Rows are numbered. After the first five, each row is followed by the numbers of the four nearest rows among all rows above it, by straight-line distance, nearest first.
In the rows, 100 means zero.
1: 96,91,87,104,88,111,81,90,97,94,115,90,105,113,100,115,110,84,107,88,93,89,93,103,98,86,101,116,95,80,87,91,107,116,114,94,100,100,104,110,90,108,99,105,106,100,111,109,83,96,100,97,105,102,91,106,89,113,86,82,103,98,90,95,95,110,123,129,127,115,127,131
2: 94,90,98,111,85,92,85,102,110,108,96,112,125,123,138,117,116,112,102,162,129,124,129,135,127,123,127,134,112,132,110,102,124,116,145,128,134,135,137,131,109,153,114,173,118,135,116,104,126,146,114,111,121,118,93,124,126,127,123,132,139,127,102,164,138,114,130,131,144,110,133,114
3: 82,76,101,117,97,94,86,106,66,110,105,125,131,124,133,124,95,106,126,147,116,127,129,125,113,123,134,129,111,134,104,128,119,124,142,140,132,115,128,103,94,138,110,176,138,133,129,128,139,139,101,121,137,119,115,127,141,147,127,132,134,117,105,156,136,91,113,121,129,125,136,118
4: 96,102,105,132,62,86,102,91,103,107,86,91,136,112,90,94,117,84,81,98,106,110,118,116,118,97,76,105,85,90,96,93,76,98,115,102,93,89,100,123,100,155,113,167,135,164,133,134,140,124,101,103,93,96,122,130,103,150,122,127,132,127,110,145,111,112,116,116,152,145,136,143
5: 84,89,94,118,66,102,87,95,91,90,101,73,127,115,95,108,100,91,126,85,89,108,95,86,104,81,93,111,106,93,82,106,126,134,150,111,120,123,144,119,113,184,128,200,133,164,126,123,111,111,107,115,126,127,114,138,120,142,129,92,121,119,110,128,116,108,111,136,153,105,127,128
6: 105,112,93,72,99,116,108,112,100,126,114,130,99,133,124,142,101,104,108,143,99,129,122,122,105,110,137,139,110,140,117,119,142,111,143,121,138,116,150,116,120,148,111,168,115,123,117,111,111,173,113,118,153,150,110,130,135,132,137,148,135,123,106,146,141,109,150,138,106,107,142,137
2 3 5 4
7: 96,116,106,89,77,106,99,104,123,119,107,124,139,119,126,124,122,109,135,154,111,107,118,143,101,128,114,140,106,132,124,118,124,119,138,104,124,129,146,119,131,158,116,178,119,146,121,128,108,152,121,116,130,105,109,135,123,120,120,131,130,113,100,138,147,129,125,135,143,112,132,134
2 6 3 5
8: 83,86,94,119,78,88,106,74,102,101,106,91,102,105,89,98,102,93,97,75,104,94,119,104,95,87,92,112,106,79,84,85,103,99,115,103,90,99,105,96,97,108,103,107,87,120,94,117,91,73,92,91,105,94,103,112,84,114,112,110,130,117,118,146,124,127,133,138,152,128,148,132
1 4 5 2
9: 98,102,108,111,76,98,101,86,112,98,102,102,113,117,100,99,109,93,83,93,99,111,109,101,108,115,110,101,98,83,96,97,100,108,116,122,129,130,162,138,110,177,106,168,134,146,133,127,118,130,116,123,101,112,129,113,128,152,130,127,134,134,121,151,123,109,130,107,159,122,150,134
4 5 2 7
10: 105,92,104,103,84,112,92,65,117,101,119,76,114,129,131,106,112,106,130,151,121,113,136,123,132,124,122,129,119,120,111,128,115,136,139,112,126,128,132,120,117,168,118,162,135,132,108,118,128,134,117,117,139,96,119,127,115,148,124,118,109,123,108,133,129,109,147,120,137,119,168,129
2 7 3 9
11: 102,96,105,131,145,118,119,146,137,121,97,119,148,127,126,122,117,120,110,158,114,133,130,128,111,118,117,142,117,135,95,117,137,114,143,133,117,117,144,108,110,139,116,153,91,134,112,124,116,155,96,125,115,101,122,135,123,135,111,131,128,122,109,158,132,124,115,132,135,105,140,122
2 7 3 6
12: 91,97,84,105,81,87,99,104,94,99,91,88,97,112,96,100,100,106,77,90,93,106,89,91,111,102,104,114,109,134,115,125,124,121,135,130,133,143,136,113,130,164,127,161,117,143,108,110,123,127,109,120,121,115,134,127,143,153,120,118,136,117,123,171,123,110,123,136,128,124,128,131
9 5 2 3
13: 88,90,99,128,76,104,79,103,95,115,108,70,115,94,117,117,87,90,112,100,89,91,120,103,94,93,103,109,105,75,81,87,102,100,89,84,118,91,90,130,111,128,83,119,103,107,106,92,89,63,97,82,111,102,101,99,88,114,92,84,100,91,89,101,97,96,128,128,127,131,150,125
1 8 4 5
14: 92,93,113,123,67,105,70,107,111,100,99,83,122,118,77,94,103,86,104,77,84,120,114,99,101,103,86,106,105,98,78,96,107,103,101,94,123,113,142,134,112,156,103,148,135,160,111,121,103,137,111,110,125,100,129,133,108,153,114,117,125,115,118,135,143,114,112,116,130,128,150,128
9 4 5 12
15: 84,99,99,119,76,100,98,101,118,119,116,104,146,136,127,121,114,112,135,139,114,126,121,124,121,95,71,127,115,126,108,117,123,129,137,130,140,126,131,126,137,153,123,157,147,139,125,129,112,140,101,124,130,115,112,123,118,151,104,115,116,110,104,149,128,111,119,121,141,108,118,138
7 2 10 3
16: 72,102,80,118,71,103,103,100,86,104,105,82,108,104,96,97,96,95,89,80,80,98,111,101,104,92,87,94,99,68,89,101,86,103,103,106,103,77,112,107,108,117,103,99,104,94,106,117,89,68,106,93,92,84,120,114,108,146,115,132,131,88,110,114,122,107,119,125,136,114,132,144
8 1 13 14
17: 83,81,103,110,107,88,98,96,92,105,96,102,120,99,107,102,99,94,106,78,106,115,115,102,116,89,109,89,76,83,91,90,117,84,95,77,103,97,92,91,93,107,101,106,113,91,99,96,119,98,88,96,103,91,118,141,127,142,120,132,134,120,96,153,138,128,130,129,151,113,153,124
8 16 1 13
18: 99,106,116,96,98,99,90,102,95,86,111,92,104,108,104,120,94,92,106,92,112,112,103,101,107,100,90,99,110,90,96,103,102,100,105,90,116,87,93,99,113,115,85,101,111,110,95,109,119,74,93,95,86,96,96,130,105,135,123,118,118,133,92,139,131,127,129,128,141,107,137,138
17 8 16 1
19: 95,99,89,96,85,90,82,114,135,106,121,103,130,149,128,127,102,104,143,153,135,127,125,124,131,125,121,128,115,125,104,125,138,126,135,131,131,141,138,119,108,156,107,153,129,145,125,123,114,131,108,107,122,134,119,149,120,149,126,125,129,134,114,154,131,113,124,117,139,103,149,141
2 15 10 7
20: 86,91,86,112,76,101,86,93,105,89,109,77,112,117,89,122,86,102,118,97,83,89,103,103,115,85,101,113,109,86,88,87,91,102,103,94,92,97,88,118,118,184,109,162,122,159,130,129,116,133,103,108,134,132,126,129,127,129,119,116,132,123,102,134,129,117,122,122,138,125,165,146
14 4 5 9
21: 94,96,109,101,104,85,114,80,125,97,95,116,103,92,95,113,112,115,95,92,94,95,88,101,109,96,118,128,102,134,104,111,143,145,133,138,143,134,148,116,113,135,115,148,126,142,114,129,121,144,106,109,107,112,129,132,154,111,135,113,143,106,116,159,108,116,122,122,133,120,160,123
12 9 2 7
22: 115,99,109,80,113,99,101,99,85,106,99,111,82,89,97,101,87,107,95,103,102,106,83,98,91,104,107,91,112,87,92,115,97,91,100,99,87,102,117,83,118,99,100,102,94,99,102,88,90,94,102,88,112,120,104,92,115,111,94,115,99,106,98,93,120,88,95,101,94,107,146,134
1 18 16 13
23: 84,97,82,82,90,111,83,114,84,108,106,102,111,106,94,108,108,99,96,108,107,108,95,97,94,83,104,96,99,92,102,95,92,101,114,98,95,97,100,101,81,96,87,105,111,119,94,102,99,129,101,106,149,126,116,130,126,124,114,131,125,128,107,144,129,104,128,127,144,109,146,122
17 18 8 1
24: 104,100,97,89,114,104,109,93,89,96,98,119,91,88,110,92,98,110,107,108,117,86,92,89,112,103,91,100,103,87,100,117,98,112,129,145,116,121,173,114,110,145,118,162,125,138,122,133,133,170,114,112,114,115,123,137,127,147,135,131,126,127,123,152,134,121,124,120,130,114,140,122
9 12 21 14
25: 103,93,103,99,96,107,111,139,126,97,119,120,152,122,117,127,116,108,132,154,125,147,139,135,128,129,113,116,105,135,110,107,129,109,138,131,125,119,148,121,113,164,117,182,110,161,114,126,110,125,94,114,127,120,125,157,123,138,113,117,112,140,110,124,130,129,120,124,146,120,132,137
19 7 11 2
26: 83,92,88,108,71,109,81,94,101,106,114,95,116,115,102,105,92,94,155,151,136,108,126,122,124,118,106,115,110,142,116,110,125,122,140,122,119,116,148,110,124,189,119,170,122,152,124,128,114,138,106,116,136,113,112,129,106,141,114,138,123,123,104,144,122,117,123,123,146,131,161,139
10 19 7 15
27: 100,95,117,98,90,103,85,87,110,88,98,89,115,119,106,105,109,99,85,87,119,96,97,96,98,109,106,106,91,85,94,90,94,91,114,100,108,101,106,110,97,100,90,101,112,107,99,99,118,82,105,101,67,97,113,102,100,105,96,103,95,95,93,101,100,94,95,130,153,126,149,123
1 18 13 8
28: 99,108,88,114,121,109,113,162,133,120,129,110,119,140,116,132,106,120,133,143,106,117,124,120,143,111,126,129,114,127,118,119,122,130,129,129,139,121,148,126,113,153,118,151,123,135,131,111,116,155,118,108,137,123,112,152,131,113,117,144,118,115,97,139,123,128,125,132,119,107,151,136
19 11 25 6
29: 93,120,100,116,112,101,100,90,93,108,100,82,108,102,102,91,93,112,102,108,99,96,93,97,81,97,105,103,100,100,103,98,99,99,100,83,99,95,119,97,101,123,95,95,115,122,93,108,84,91,106,99,84,95,99,115,78,96,91,100,105,129,113,87,95,92,103,116,91,115,126,135
1 22 27 13
30: 97,71,103,149,54,97,74,81,101,110,112,85,125,124,94,97,93,114,115,83,98,109,112,114,104,87,85,93,88,88,89,104,120,128,142,106,118,113,121,125,116,160,113,171,117,143,127,141,102,116,108,118,113,103,103,167,126,127,124,128,130,130,105,134,126,125,122,146,122,122,152,142
5 14 20 4
31: 101,101,96,105,99,96,89,100,96,108,104,88,105,103,105,90,97,99,98,90,89,99,107,99,125,112,99,92,97,84,123,99,102,104,111,85,93,93,93,86,108,104,105,108,117,113,102,80,128,107,98,127,111,110,139,127,126,149,118,131,109,128,116,141,139,116,132,119,147,112,120,138
17 18 23 16
32: 97,113,104,117,96,117,82,111,89,97,111,69,124,117,114,89,99,97,104,90,105,115,101,108,110,109,92,95,85,91,91,96,98,104,105,83,91,86,103,103,97,122,90,105,108,98,108,116,102,76,108,105,108,96,107,101,82,113,80,82,95,89,96,89,96,101,98,84,131,114,125,110
1 27 29 13
33: 94,93,75,118,91,98,104,103,112,95,102,106,106,94,105,100,95,91,99,119,89,110,90,94,103,96,81,100,109,79,107,87,90,98,99,108,106,88,98,111,88,91,109,89,101,106,135,120,82,97,108,102,108,85,96,110,76,105,95,104,105,108,92,105,97,89,99,79,99,101,121,133
1 29 32 22
34: 90,101,86,116,88,93,74,110,106,107,103,94,97,99,109,89,98,98,113,103,86,81,115,89,102,86,87,114,92,94,87,92,115,102,109,81,101,78,88,108,83,108,119,79,103,97,117,106,92,92,117,113,110,96,102,91,112,97,109,88,100,109,81,93,102,104,86,115,128,100,139,131
1 33 32 29
35: 109,104,101,98,108,115,110,90,91,106,99,105,92,87,109,107,106,106,104,155,126,123,125,129,110,129,113,122,100,158,129,106,132,138,140,133,125,126,156,109,123,138,125,181,105,154,101,132,135,126,109,113,127,118,129,125,132,128,136,134,132,113,113,139,139,120,117,145,134,112,132,135
2 7 26 3
36: 122,104,108,109,93,103,94,99,100,92,106,109,100,115,88,116,88,102,92,104,83,89,94,98,101,102,97,89,114,100,96,94,101,113,88,96,96,86,100,105,99,99,115,113,127,109,105,97,101,94,77,109,96,86,107,103,111,107,107,92,90,101,88,103,102,76,98,93,90,96,125,127
33 22 29 1
37: 103,90,105,109,95,87,107,98,91,109,87,118,114,92,88,99,108,128,125,140,127,136,142,140,117,130,123,133,117,129,118,108,107,126,136,136,115,130,132,123,124,143,101,172,118,132,118,126,133,143,107,117,120,119,137,125,146,143,115,125,98,126,111,133,128,109,117,126,139,109,157,131
35 3 2 10
38: 94,99,119,116,76,101,106,71,112,102,82,116,120,105,140,104,123,88,114,135,130,150,129,126,116,152,95,135,95,138,138,121,124,119,158,129,134,133,152,109,103,131,114,169,142,127,103,132,132,144,125,128,110,101,120,125,132,116,128,152,123,122,124,142,107,114,139,105,154,148,121,127
2 35 7 37
39: 69,107,81,120,71,101,83,111,108,99,118,84,120,102,101,112,89,78,113,94,80,92,105,116,88,75,102,109,107,88,92,118,96,86,105,75,111,97,92,119,84,156,91,104,96,110,123,106,76,53,98,99,110,105,80,99,70,92,94,61,92,99,95,136,89,121,126,108,104,124,154,105
13 1 32 34
40: 86,88,111,102,71,102,98,110,103,117,106,90,103,102,96,98,81,95,100,95,90,116,128,122,118,107,131,123,122,114,86,104,124,118,139,121,120,109,135,120,117,172,111,162,127,147,103,145,112,129,127,113,123,118,114,127,120,145,112,121,134,130,101,135,123,113,136,132,132,118,150,126
9 14 12 26
41: 115,96,101,83,112,99,106,88,122,90,96,112,106,103,91,95,74,103,100,94,121,104,86,107,107,113,104,90,91,108,108,97,103,114,98,109,113,101,112,103,107,103,100,92,95,113,96,106,113,165,120,122,120,121,130,136,129,131,119,142,131,125,109,147,140,120,132,125,138,116,144,129
23 31 17 18
42: 84,106,100,99,91,109,104,102,98,96,115,89,79,110,93,104,86,107,107,104,88,99,119,84,99,90,112,93,109,103,103,101,112,116,96,107,103,84,112,99,107,117,103,116,109,115,123,113,96,121,117,104,132,136,116,133,132,143,100,134,127,144,113,142,136,124,123,123,123,109,147,138
23 31 41 18
43: 101,85,100,108,76,102,73,96,96,104,106,98,110,103,106,104,88,98,105,96,95,94,102,110,108,113,119,133,102,127,109,117,139,125,137,120,119,138,135,131,122,165,118,165,118,140,123,118,117,129,118,107,126,120,140,135,121,141,110,119,127,118,103,151,131,104,130,122,143,100,118,129
12 40 5 9
44: 96,91,87,96,92,102,96,109,103,110,94,97,112,91,91,122,78,128,121,160,124,110,119,130,108,120,135,130,96,135,114,115,131,123,130,145,136,137,129,122,115,153,117,156,115,124,111,117,126,147,116,119,145,106,136,127,133,130,122,121,106,117,119,153,144,130,125,124,131,112,141,138
37 35 2 43
45: 100,87,114,100,114,112,82,88,101,100,97,75,94,83,106,107,105,104,93,113,93,105,98,89,95,100,103,93,107,111,91,114,105,111,143,132,123,119,129,105,118,159,106,161,112,130,109,113,125,142,117,104,138,124,123,132,129,125,131,136,129,109,117,142,140,137,144,123,148,111,142,147
24 43 12 40
46: 99,103,102,104,81,99,88,90,107,109,101,88,100,107,108,87,117,93,93,100,114,94,102,99,96,92,96,104,92,82,102,86,90,88,120,126,118,127,154,115,119,140,108,169,122,136,108,122,124,127,103,125,101,123,130,152,136,146,126,142,133,129,114,139,141,123,130,120,151,119,165,139
9 24 45 14
47: 96,86,96,120,120,116,114,152,129,137,126,113,135,143,135,126,116,105,129,147,117,112,125,123,113,111,111,137,121,117,101,135,125,118,134,109,139,110,135,123,120,200,125,154,120,147,134,126,117,116,97,125,129,118,116,140,110,134,140,126,141,117,103,146,127,105,116,112,120,132,145,125
28 19 11 25
48: 79,96,94,111,75,106,83,97,109,113,112,87,118,87,97,100,96,95,111,102,108,120,117,124,118,122,120,158,120,125,111,127,133,114,150,108,129,128,154,130,118,156,125,159,122,147,132,142,127,132,112,107,132,118,117,145,102,145,117,117,124,95,109,149,116,111,125,122,127,121,133,132
43 40 26 12
49: 91,110,99,106,79,97,94,96,105,112,100,87,107,108,104,97,98,95,111,101,100,96,98,89,102,74,81,89,112,81,97,105,113,87,123,114,129,139,132,123,130,157,126,165,134,145,120,131,116,138,92,107,133,124,123,141,112,140,111,137,116,130,99,128,117,106,124,130,127,128,166,130
46 14 20 9
50: 91,104,103,119,86,98,88,109,99,105,105,103,112,111,105,99,85,87,99,108,94,107,102,113,103,105,76,80,92,88,100,82,86,88,95,77,130,110,138,121,118,131,127,179,118,145,121,125,110,140,109,108,130,115,123,131,115,134,121,118,125,130,123,156,123,108,122,126,129,133,157,122
49 14 46 9
51: 88,96,98,108,53,91,75,72,98,108,111,52,111,108,91,105,106,102,100,98,62,106,112,100,95,63,102,99,106,72,90,87,100,96,119,87,93,84,108,135,113,194,126,189,137,184,131,133,106,120,108,102,119,114,106,135,105,166,120,118,142,119,103,118,116,91,100,102,125,110,124,104
20 5 14 4
52: 103,107,89,95,102,96,111,107,93,97,87,114,108,88,97,89,100,104,100,100,109,89,109,97,108,100,110,101,107,111,110,125,130,128,141,133,128,126,134,98,102,146,125,147,117,140,111,122,119,163,126,109,125,117,121,146,142,144,128,147,98,123,116,151,141,128,136,119,154,112,150,143
24 45 12 43
53: 100,91,94,124,137,127,113,135,118,124,124,123,141,129,130,128,102,111,119,152,118,128,150,142,101,122,130,117,112,131,108,125,123,122,143,115,128,137,119,107,123,136,119,140,120,150,118,118,118,140,114,113,132,110,118,139,128,134,120,128,133,105,114,131,132,123,135,120,127,118,158,114
11 28 47 25
54: 105,87,114,95,98,110,107,109,105,101,102,92,109,95,105,108,96,98,102,106,108,101,98,97,103,102,104,106,92,76,95,92,96,110,126,127,144,129,138,122,124,155,109,174,137,126,105,117,134,151,125,111,126,130,128,140,132,146,115,118,140,107,116,129,137,136,130,147,149,103,81,115
45 24 43 46
55: 106,85,116,131,89,95,89,98,112,99,100,88,120,110,112,95,107,100,93,83,113,109,103,110,108,90,84,104,99,77,98,96,96,94,94,98,109,100,97,89,79,112,105,74,99,101,105,110,117,131,124,114,110,112,122,120,114,139,125,134,129,122,126,140,116,109,128,125,160,137,141,138
31 17 41 23
56: 88,95,115,102,82,96,97,101,93,108,99,101,106,118,131,132,127,112,124,168,122,120,121,124,121,121,125,132,116,123,106,113,132,137,136,136,139,119,140,138,130,165,104,159,132,125,125,127,118,142,131,124,125,135,121,131,108,139,121,109,140,116,107,116,119,102,135,135,124,113,160,116
2 10 19 7
57: 85,83,84,129,81,116,89,96,100,91,107,71,61,122,111,126,109,107,130,162,117,136,131,135,110,112,121,132,102,144,88,123,131,128,132,104,120,119,132,120,119,169,120,180,126,154,129,119,104,118,93,104,152,127,120,132,121,157,124,113,147,108,112,147,123,99,114,111,151,104,145,129
26 10 56 19
58: 101,82,105,152,125,128,127,141,142,104,120,122,128,117,150,129,106,118,122,146,96,114,123,103,115,122,129,125,97,128,106,115,123,128,134,129,107,115,146,118,111,138,122,162,122,134,129,120,118,139,119,121,150,107,121,120,126,147,127,122,133,115,105,141,137,106,105,147,117,144,144,120
11 53 28 47
59: 100,100,98,117,84,105,110,94,104,115,106,84,117,105,104,103,93,98,115,111,87,99,107,98,113,131,106,147,97,121,120,120,128,120,140,114,119,140,143,122,121,166,115,156,124,150,121,129,100,131,115,117,151,124,106,124,116,120,133,121,134,127,105,134,132,125,109,132,154,123,154,134
43 48 40 26
60: 91,100,114,108,85,102,98,95,95,94,94,80,114,102,88,98,101,87,130,82,117,110,114,110,105,102,89,109,90,95,96,105,93,105,126,122,111,114,141,104,131,155,97,198,148,139,111,115,121,141,118,123,128,122,138,128,100,147,102,124,132,129,115,137,137,113,128,127,136,121,168,144
46 49 14 9
61: 107,95,96,92,67,90,87,110,105,99,101,86,117,93,90,110,116,88,102,76,82,114,108,107,104,118,117,143,120,152,99,127,140,108,127,122,128,112,127,121,123,171,115,161,132,138,137,113,113,129,113,96,143,114,107,134,122,177,112,129,111,114,114,150,153,120,115,111,124,98,157,127
43 48 40 12
62: 96,103,85,106,100,104,98,100,82,101,86,86,120,101,81,91,94,96,114,98,104,111,95,94,99,76,115,112,93,99,76,99,88,99,98,89,108,100,96,120,91,96,89,107,107,97,99,113,83,101,94,94,80,79,106,99,89,117,108,94,77,107,100,85,111,112,101,121,128,121,139,136
1 29 27 32
63: 105,85,98,104,99,102,105,85,102,91,98,106,99,117,103,81,107,104,79,76,104,104,112,95,101,107,75,100,103,94,89,87,89,102,117,94,95,92,100,88,83,102,87,120,99,101,106,108,106,82,90,105,82,89,100,104,81,105,105,106,88,112,116,130,130,109,132,132,154,124,145,131
8 27 18 1
64: 102,105,100,93,96,105,96,94,92,97,100,88,113,94,94,96,93,97,95,107,102,99,91,102,88,95,98,90,98,89,121,97,101,99,70,89,107,110,98,97,101,105,102,104,111,103,102,92,110,110,92,80,105,116,104,113,106,116,91,111,124,106,137,132,130,135,129,131,137,119,139,125
18 23 31 17
65: 83,94,99,106,101,91,87,86,110,99,84,92,125,105,91,107,96,99,90,110,106,90,101,99,97,98,91,94,97,102,105,89,88,113,114,107,87,105,107,118,109,154,106,155,136,155,129,124,118,119,106,119,108,115,164,119,144,128,121,138,127,125,114,122,118,120,142,112,156,125,184,133
20 46 9 4
66: 115,97,109,106,94,123,104,109,87,95,86,110,90,95,96,94,128,107,124,171,138,125,119,121,115,119,115,117,115,137,123,115,125,135,142,131,140,120,137,123,98,162,104,177,122,141,117,120,135,149,112,122,114,120,122,135,137,142,129,140,136,124,111,123,142,130,137,146,109,136,131,130
35 37 56 44
67: 81,103,116,134,94,94,91,91,99,97,85,86,123,108,99,96,94,103,116,91,101,96,96,103,108,133,120,127,91,129,119,111,125,118,128,134,137,123,134,111,119,153,107,163,141,159,118,115,122,130,104,101,105,117,125,157,121,148,113,135,125,124,128,131,119,121,127,132,142,122,140,134
43 59 12 48
68: 93,96,91,104,79,89,90,110,111,107,98,99,110,84,111,98,106,89,113,79,91,103,106,107,101,88,104,125,102,119,103,110,130,134,135,126,128,113,119,131,119,148,123,144,124,160,115,133,128,153,96,120,125,110,108,127,96,120,122,112,121,102,114,130,136,116,136,103,136,124,131,127
43 48 40 59
69: 102,88,113,121,85,88,90,101,96,111,84,84,119,91,89,89,102,85,102,95,100,91,104,105,122,143,112,127,97,125,110,90,109,127,146,106,126,124,146,117,97,178,102,175,136,147,102,114,121,136,116,115,128,123,124,160,108,159,110,118,113,134,105,146,108,117,116,116,163,133,148,131
67 43 59 40
70: 91,98,92,116,79,111,93,101,92,104,89,102,107,97,83,101,103,85,100,93,93,102,113,91,105,82,86,111,107,87,92,107,123,106,121,90,98,112,95,121,92,103,99,106,114,108,94,102,103,100,89,95,89,105,87,104,80,93,112,111,132,118,117,133,117,115,105,119,125,119,144,132
8 1 64 63
71: 95,93,108,85,100,102,99,93,108,121,110,109,99,78,104,94,89,104,100,104,108,75,97,96,90,121,114,147,104,128,124,122,122,121,147,130,130,127,141,104,115,146,115,170,115,140,94,134,118,129,119,110,115,123,120,135,129,147,123,129,118,132,91,153,146,125,119,140,133,115,134,134
43 52 59 12
72: 91,91,92,110,82,92,88,85,106,97,107,87,119,104,108,93,97,97,112,93,107,116,117,111,90,96,84,107,101,81,89,74,82,91,103,90,104,94,94,107,97,149,120,186,135,166,135,134,121,115,122,125,117,112,101,146,132,145,103,104,120,133,110,141,110,106,112,113,133,114,164,174
20 4 50 60
73: 109,110,101,105,117,110,80,95,115,105,110,108,97,113,94,109,86,120,97,101,99,91,109,80,96,88,111,99,95,100,88,95,99,105,96,112,89,88,107,89,90,106,106,84,116,129,128,124,100,158,102,92,119,119,108,140,121,143,115,132,124,98,106,153,130,104,135,137,110,115,149,125
42 41 23 55
